Below are the code and all the weights of a small trained network. Each question names an input and a target symbol and asks about switching units off, where a switched-off unit gives its printed mean instead of its output.

import numpy as np


def w(rows, s, z=0):
    codes = np.array(rows[::2]) - 128.0
    scale = np.full(codes.shape[1], s)
    scale[-1] = z or s
    return codes * scale


def f(y):
    return y / 2 * (1 + np.tanh(0.7978845608 * (y + 0.044715 * y**3)))


def softmax(a):
    e = np.exp(a - a.max(-1, keepdims=True))
    return e / e.sum(-1, keepdims=True)


def log_softmax(a):
    a = a - a.max(-1, keepdims=True)
    return a - np.log(np.exp(a).sum(-1, keepdims=True))


def net(x, mask):
    ids = ['ΠΣΦΩαδζηθλμξψ'.index(c) for c in x.split()]
    T = len(ids)
    res = E[ids] + P[:T]
    u = 0
    for l in range(3):
        r = res
        for j in range(2):
            rows = slice(3 * j, 3 * j + 3)
            q, k, v = (r @ M[l][rows].T for M in (Q, K, V))
            z = softmax(np.where(np.tri(T) > 0, q @ k.T / 3**0.5, -1e9)) @ v
            o = O[l][rows]
            res = res + np.where(mask[u + j], z, o[:, -1]) @ o[:, :-1]
        u += 2
        y = f(res @ A[l][:, :-1].T + A[l][:, -1])
        res = res + np.where(mask[u : u + 8], y, B[l][:, -1]) @ B[l][:, :-1]
        u += 8
    return log_softmax(res[-1] @ U[:, :-1].T + U[:, -1])


Q, K, V, O, A, B = {}, {}, {}, {}, {}, {}
E = w([
[87,53,56],'Π',
[62,66,92],'Σ',
[3,12,60],'Φ',
[50,26,71],'Ω',
[138,160,138],'α',
[70,88,144],'δ',
[152,136,105],'ζ',
[201,147,83],'η',
[123,78,37],'θ',
[114,103,125],'λ',
[116,139,160],'μ',
[193,183,130],'ξ',
[239,230,158],'ψ',
],0.0049)
P = w([
[110,143,133],'0',
[228,95,113],'1',
[135,157,80],'2',
[144,20,187],'3',
[118,153,69],'4',
[127,186,252],'5',
],0.015)
Q[0] = w([
[25,170,249],'0.h1',
[187,6,228],'0.h1',
[198,193,82],'0.h1',
[179,160,117],'0.h2',
[154,144,116],'0.h2',
[126,126,136],'0.h2',
],0.023)
K[0] = w([
[174,6,194],'0.h1',
[205,96,1],'0.h1',
[49,184,108],'0.h1',
[107,137,136],'0.h2',
[120,133,123],'0.h2',
[129,123,139],'0.h2',
],0.032)
V[0] = w([
[102,88,100],'0.h1',
[224,255,234],'0.h1',
[87,74,79],'0.h1',
[245,46,30],'0.h2',
[143,123,113],'0.h2',
[90,159,160],'0.h2',
],0.0081)
O[0] = w([
[159,100,122,96],'0.h1',
[22,221,167,254],'0.h1',
[176,86,112,72],'0.h1',
[254,248,165,235],'0.h2',
[143,140,128,144],'0.h2',
[80,80,115,95],'0.h2',
],0.0092,0.0022)
A[0] = w([
[121,117,85,99],'0.n1',
[109,103,2,36],'0.n2',
[138,167,134,77],'0.n3',
[187,226,117,17],'0.n4',
[143,22,224,75],'0.n5',
[119,112,85,96],'0.n6',
[129,130,125,127],'0.n7',
[13,22,162,3],'0.n8',
],0.0074,0.0052)
B[0] = w([
[103,147,163,56],'0.n1',
[109,156,175,87],'0.n2',
[105,100,90,145],'0.n3',
[69,81,124,254],'0.n4',
[183,108,194,222],'0.n5',
[102,144,165,49],'0.n6',
[126,129,128,128],'0.n7',
[129,31,2,93],'0.n8',
],0.015,0.0012)
Q[1] = w([
[189,7,250],'1.h1',
[43,147,171],'1.h1',
[115,46,255],'1.h1',
[155,185,113],'1.h2',
[187,204,153],'1.h2',
[141,175,121],'1.h2',
],0.022)
K[1] = w([
[219,244,187],'1.h1',
[160,160,55],'1.h1',
[231,251,104],'1.h1',
[131,134,65],'1.h2',
[140,150,70],'1.h2',
[124,140,71],'1.h2',
],0.027)
V[1] = w([
[148,223,156],'1.h1',
[130,120,114],'1.h1',
[133,148,130],'1.h1',
[129,129,131],'1.h2',
[118,122,119],'1.h2',
[130,193,1],'1.h2',
],0.0084)
O[1] = w([
[68,39,235,151],'1.h1',
[144,141,104,123],'1.h1',
[119,110,148,132],'1.h1',
[124,123,123,127],'1.h2',
[145,149,146,131],'1.h2',
[139,171,254,253],'1.h2',
],0.007,0.0069)
A[1] = w([
[98,139,106,96],'1.n1',
[39,161,75,25],'1.n2',
[91,191,28,100],'1.n3',
[125,121,89,118],'1.n4',
[35,187,162,30],'1.n5',
[1,105,2,43],'1.n6',
[136,120,106,2],'1.n7',
[81,75,120,110],'1.n8',
],0.0095,0.0084)
B[1] = w([
[143,83,162,110],'1.n1',
[111,152,168,124],'1.n2',
[191,119,103,176],'1.n3',
[157,88,125,123],'1.n4',
[118,97,66,253],'1.n5',
[145,171,131,137],'1.n6',
[125,52,251,105],'1.n7',
[165,83,115,107],'1.n8',
],0.03,0.0047)
Q[2] = w([
[112,98,122],'2.h1',
[174,183,8],'2.h1',
[126,119,141],'2.h1',
[186,136,4],'2.h2',
[90,110,103],'2.h2',
[130,26,150],'2.h2',
],0.035)
K[2] = w([
[129,156,127],'2.h1',
[90,239,38],'2.h1',
[134,109,149],'2.h1',
[128,35,3],'2.h2',
[94,114,173],'2.h2',
[203,89,198],'2.h2',
],0.036)
V[2] = w([
[109,118,134],'2.h1',
[147,209,132],'2.h1',
[149,136,120],'2.h1',
[86,1,126],'2.h2',
[108,173,156],'2.h2',
[102,195,167],'2.h2',
],0.0098)
O[2] = w([
[149,161,120,73],'2.h1',
[89,56,114,253],'2.h1',
[104,92,139,186],'2.h1',
[173,250,113,2],'2.h2',
[103,118,106,99],'2.h2',
[88,103,97,93],'2.h2',
],0.012,0.0047)
A[2] = w([
[230,70,205,92],'2.n1',
[124,167,197,146],'2.n2',
[213,104,59,68],'2.n3',
[141,211,78,25],'2.n4',
[172,151,31,183],'2.n5',
[143,61,207,63],'2.n6',
[98,167,134,182],'2.n7',
[250,95,137,7],'2.n8',
],0.014,0.015)
B[2] = w([
[131,62,200,253],'2.n1',
[130,121,73,148],'2.n2',
[89,65,142,205],'2.n3',
[52,94,191,178],'2.n4',
[217,144,111,240],'2.n5',
[144,173,75,208],'2.n6',
[94,146,123,184],'2.n7',
[92,253,111,213],'2.n8',
],0.034,0.018)
U = w([
[167,150,133,123],'Π',
[96,94,167,83],'Σ',
[58,210,131,86],'Φ',
[132,168,159,1],'Ω',
[120,125,93,253],'α',
[160,59,122,64],'δ',
[174,109,93,156],'ζ',
[129,120,96,248],'η',
[143,101,146,127],'θ',
[90,45,122,68],'λ',
[124,82,70,213],'μ',
[126,223,44,137],'ξ',
[12,100,95,138],'ψ',
],0.011,0.012)

Each question gives the input, a string of symbols that net reads in full, and the target symbol t.
The units are the heads (3 rows each of Q, K, V and O) and the neurons (one row each of A and B). Each row of codes is followed by its name. A weight is (code - 128) times the scale printed after its matrix; where a second scale follows, it is the last column's (O, A, B and U).
mask holds one flag per unit, layer by layer, with each layer's heads first. A switched-off unit (its flag False) gives its mean, the last column of its rows in O or B, instead of its output. The means were averaged over made-up inputs and are rounded, as every weight is.
A unit's drop is (log p(t) with every unit on - log p(t) with that unit switched off) / (log p(t) with every unit on - log p(t) with every unit switched off).
The circuit of an input: a set's keep is (log p(t) with only the set's units on - log p(t) with every unit switched off) / (log p(t) with every unit on - log p(t) with every unit switched off). Starting from the 12 units with the biggest drops (on a tie, the unit counted first), units are removed one at a time, each time the one whose removal leaves the highest keep (on an exact tie, the one counted first), for as long as the keep stays at least 0.8.
circuit, biggest first: the units of the circuit, biggest drop first
top k neurons: the k neurons with the biggest drops, biggest first
top k neurons in layer l: the k neurons of layer l with the biggest drops, biggest first
which heads matter: for each layer, one digit per head in row order, 1 if its drop is at least 0.15 and else 0, layers parted by /
input ξ δ Π μ Σ, target ξ: circuit, biggest first => 2.n1
input ξ δ ξ ψ, target δ: top 3 neurons => 2.n1, 2.n8, 1.n5
input ξ ξ Ω μ λ λ, target μ: top 4 neurons => 2.n8, 2.n6, 2.n5, 2.n2
input ψ ζ Π Σ δ, target Φ: top 3 neurons in layer 2 => 2.n4, 2.n1, 2.n5
input ψ Σ ξ θ ψ ξ, target θ: which heads matter => 11 / 00 / 01
input ξ δ Ω Ω μ Ω, target Ω: which heads matter => 11 / 00 / 00
input ζ Σ Π δ θ Ω, target δ: which heads matter => 11 / 00 / 01
input η ξ ξ δ ψ, target ψ: top 3 neurons => 2.n5, 1.n5, 2.n8
input δ ψ ψ Ω, target ψ: which heads matter => 11 / 00 / 00
input η Ω μ δ Ω, target ψ: which heads matter => 01 / 00 / 01
input ξ ξ ψ η, target ξ: which heads matter => 11 / 00 / 01
input Ω ψ ξ ψ ψ λ, target ψ: which heads matter => 00 / 00 / 00
input θ ξ Π ψ, target ξ: which heads matter => 10 / 00 / 01
input ξ ξ ξ δ, target ξ: circuit, biggest first => 0.h1, 2.n1
input δ ζ ψ α Σ, target Σ: top 2 neurons => 2.n1, 2.n3
input μ ψ Π ξ, target ψ: circuit, biggest first => 0.h1, 2.n5, 2.n8, 2.n1
input ξ μ ξ ξ, target μ: top 3 neurons => 2.n8, 2.n6, 2.n5
input ψ ψ ψ ξ δ ξ, target ξ: top 4 neurons => 2.n1, 2.n3, 2.n4, 2.n6
input δ ξ ψ ψ ξ, target Σ: which heads matter => 11 / 10 / 11
input ξ μ η Π, target μ: top 2 neurons => 2.n8, 2.n6
input δ ξ μ, target Σ: which heads matter => 11 / 10 / 11
input Φ ξ α, target Ω: top 4 neurons => 2.n8, 2.n1, 2.n5, 1.n3
input ψ ψ θ, target Φ: top 4 neurons in layer 2 => 2.n4, 2.n1, 2.n3, 2.n5
